Below is a small trained network, with its code and all its weights. Each question gives an input and a class and asks what happens when units are switched off, that is, made to give their printed mean instead of their output.

import numpy as np


def w(rows, s, z=0):
    codes = np.array(rows[::2]) - 128.0
    scale = np.full(codes.shape[1], s)
    scale[-1] = z or s
    return codes * scale


def norm(h):
    return h / np.sqrt((h * h).mean(-1, keepdims=True) + 1e-5)


def f(y):
    return np.maximum(y, 0)


def log_softmax(a):
    a = a - a.max(-1, keepdims=True)
    return a - np.log(np.exp(a).sum(-1, keepdims=True))


def net(x, mask):
    res = np.array(x, float).reshape(1, 3) / 4 @ E
    u = 0
    for l in range(2):
        y = f(norm(res) @ A[l][:, :-1].T + A[l][:, -1])
        res = res + np.where(mask[u : u + 10], y, B[l][:, -1]) @ B[l][:, :-1]
        u += 10
    return log_softmax(norm(res)[-1] @ U[:, :-1].T + U[:, -1])


A, B = {}, {}
E = w([
[140,107,152,142,125,113,208,217,65,79],'x0',
[139,107,150,142,113,111,13,151,144,74],'x1',
[128,159,167,192,131,121,106,125,92,136],'x2',
],0.011)
A[0] = w([
[187,150,178,137,113,102,105,173,90,81,91],'0.n1',
[59,177,178,176,120,146,187,161,152,209,2],'0.n2',
[149,34,156,128,101,168,43,178,147,112,18],'0.n3',
[121,154,148,221,171,118,120,120,79,117,44],'0.n4',
[106,87,12,63,144,189,109,143,147,226,44],'0.n5',
[57,195,160,172,99,177,168,47,161,151,163],'0.n6',
[105,159,133,151,88,85,26,140,103,123,172],'0.n7',
[105,84,110,122,131,125,163,162,154,136,160],'0.n8',
[160,91,1,92,87,151,105,144,211,99,65],'0.n9',
[151,119,169,126,167,62,160,208,18,97,146],'0.n10',
],0.0074,0.0031)
B[0] = w([
[134,160,155,91,110,125,81,64,108,100,197],'0.n1',
[177,49,89,162,175,132,137,162,167,124,177],'0.n2',
[37,112,158,83,143,120,140,153,186,92,205],'0.n3',
[213,141,134,97,74,122,108,65,1,137,181],'0.n4',
[93,146,118,74,163,130,158,109,12,65,195],'0.n5',
[198,117,96,189,107,121,155,167,76,123,217],'0.n6',
[160,186,161,154,55,63,121,203,152,119,236],'0.n7',
[97,140,147,118,199,170,103,58,108,183,171],'0.n8',
[118,85,136,182,115,162,131,82,83,58,200],'0.n9',
[141,123,73,159,136,185,93,112,122,140,254],'0.n10',
],0.0084,0.0076)
A[1] = w([
[167,50,124,158,178,127,163,198,167,209,43],'1.n1',
[31,138,203,109,121,162,70,193,234,107,140],'1.n2',
[141,92,89,147,225,126,206,112,120,193,100],'1.n3',
[162,113,146,172,132,152,64,190,101,145,229],'1.n4',
[178,160,49,177,170,188,131,147,112,164,201],'1.n5',
[91,186,110,3,143,116,213,71,138,153,6],'1.n6',
[131,77,70,99,143,161,203,137,138,176,27],'1.n7',
[61,157,130,148,86,56,128,155,126,48,185],'1.n8',
[119,104,239,75,89,107,99,194,254,129,10],'1.n9',
[126,127,123,90,93,146,121,53,169,107,175],'1.n10',
],0.0086,0.0019)
B[1] = w([
[141,101,67,150,125,159,78,109,102,152,169],'1.n1',
[86,185,199,134,145,77,185,119,125,208,226],'1.n2',
[132,45,106,150,84,169,72,143,181,147,239],'1.n3',
[123,128,136,37,105,147,180,72,152,74,235],'1.n4',
[56,122,152,126,178,102,134,171,194,133,255],'1.n5',
[101,195,198,83,154,151,148,126,102,54,174],'1.n6',
[185,161,109,196,87,53,61,137,133,167,202],'1.n7',
[152,163,114,172,152,98,133,126,148,207,236],'1.n8',
[61,83,113,124,254,66,196,182,217,165,200],'1.n9',
[176,100,118,156,108,154,143,209,138,107,169],'1.n10',
],0.0095,0.0076)
U = w([
[70,94,121,81,167,203,179,108,82,14,143],'0',
[67,181,184,132,152,21,129,152,195,147,175],'1',
[148,85,122,42,52,101,143,124,122,170,2],'2',
[133,51,25,203,143,165,128,151,152,168,179],'3',
[254,193,171,153,22,94,83,110,97,88,133],'4',
],0.013,0.0051)

Each question gives the input, the list of numbers given to net, and the class t.
The units are the neurons (one row each of A and B). Each row of codes is followed by its name. A weight is (code - 128) times the scale printed after its matrix; where a second scale follows, it is the last column's (A, B and U).
mask holds one flag per neuron, layer by layer. A switched-off neuron (its flag False) gives its mean, the last column of its row in B, instead of its output. The means were averaged over made-up inputs and are rounded, as every weight is.
A unit's drop is (log p(t) with every unit on - log p(t) with that unit switched off) / (log p(t) with every unit on - log p(t) with every unit switched off).
The circuit of an input: a set's keep is (log p(t) with only the set's units on - log p(t) with every unit switched off) / (log p(t) with every unit on - log p(t) with every unit switched off). Starting from the 12 units with the biggest drops (on a tie, the unit counted first), units are removed one at a time, each time the one whose removal leaves the highest keep (on an exact tie, the one counted first), for as long as the keep stays at least 0.8.
circuit, biggest first: the units of the circuit, biggest drop first
k most important neurons: the k neurons with the biggest drops, biggest first
k most important neurons of layer l: the k neurons of layer l with the biggest drops, biggest first
drop when u is switched off: that unit's drop, to one decimal
input [-3,-1,-1], class 0: circuit, biggest first -> 0.n5
input [8,2,4], class 0: 3 most important neurons of layer 1 -> 1.n7; 1.n4; 1.n8
input [-3,-4,-1], class 3: 3 most important neurons -> 0.n6; 0.n1; 1.n3
input [0,4,6], class 4: 2 most important neurons of layer 0 -> 0.n4; 0.n1
input [8,0,7], class 0: 3 most important neurons -> 0.n10; 1.n7; 0.n7
input [-4,1,3], class 4: 2 most important neurons -> 0.n6; 0.n3
input [-7,-1,6], class 4: 2 most important neurons -> 1.n9; 1.n2
input [-7,-4,8], class 3: 2 most important neurons of layer 1 -> 1.n5; 1.n2
input [1,3,-6], class 0: 2 most important neurons -> 0.n9; 0.n7
input [5,-3,4], class 3: 3 most important neurons -> 0.n7; 0.n2; 0.n10
input [3,2,-2], class 0: 2 most important neurons -> 0.n10; 0.n7
input [-4,-8,-6], class 0: 2 most important neurons -> 0.n5; 1.n6
input [-5,-1,-2], class 0: drop when 0.n5 is switched off -> 0.6
input [-2,0,2], class 4: drop when 1.n9 is switched off -> 0.1
input [6,4,2], class 4: most important neuron -> 0.n1
input [2,0,6], class 4: drop when 0.n4 is switched off -> 0.2
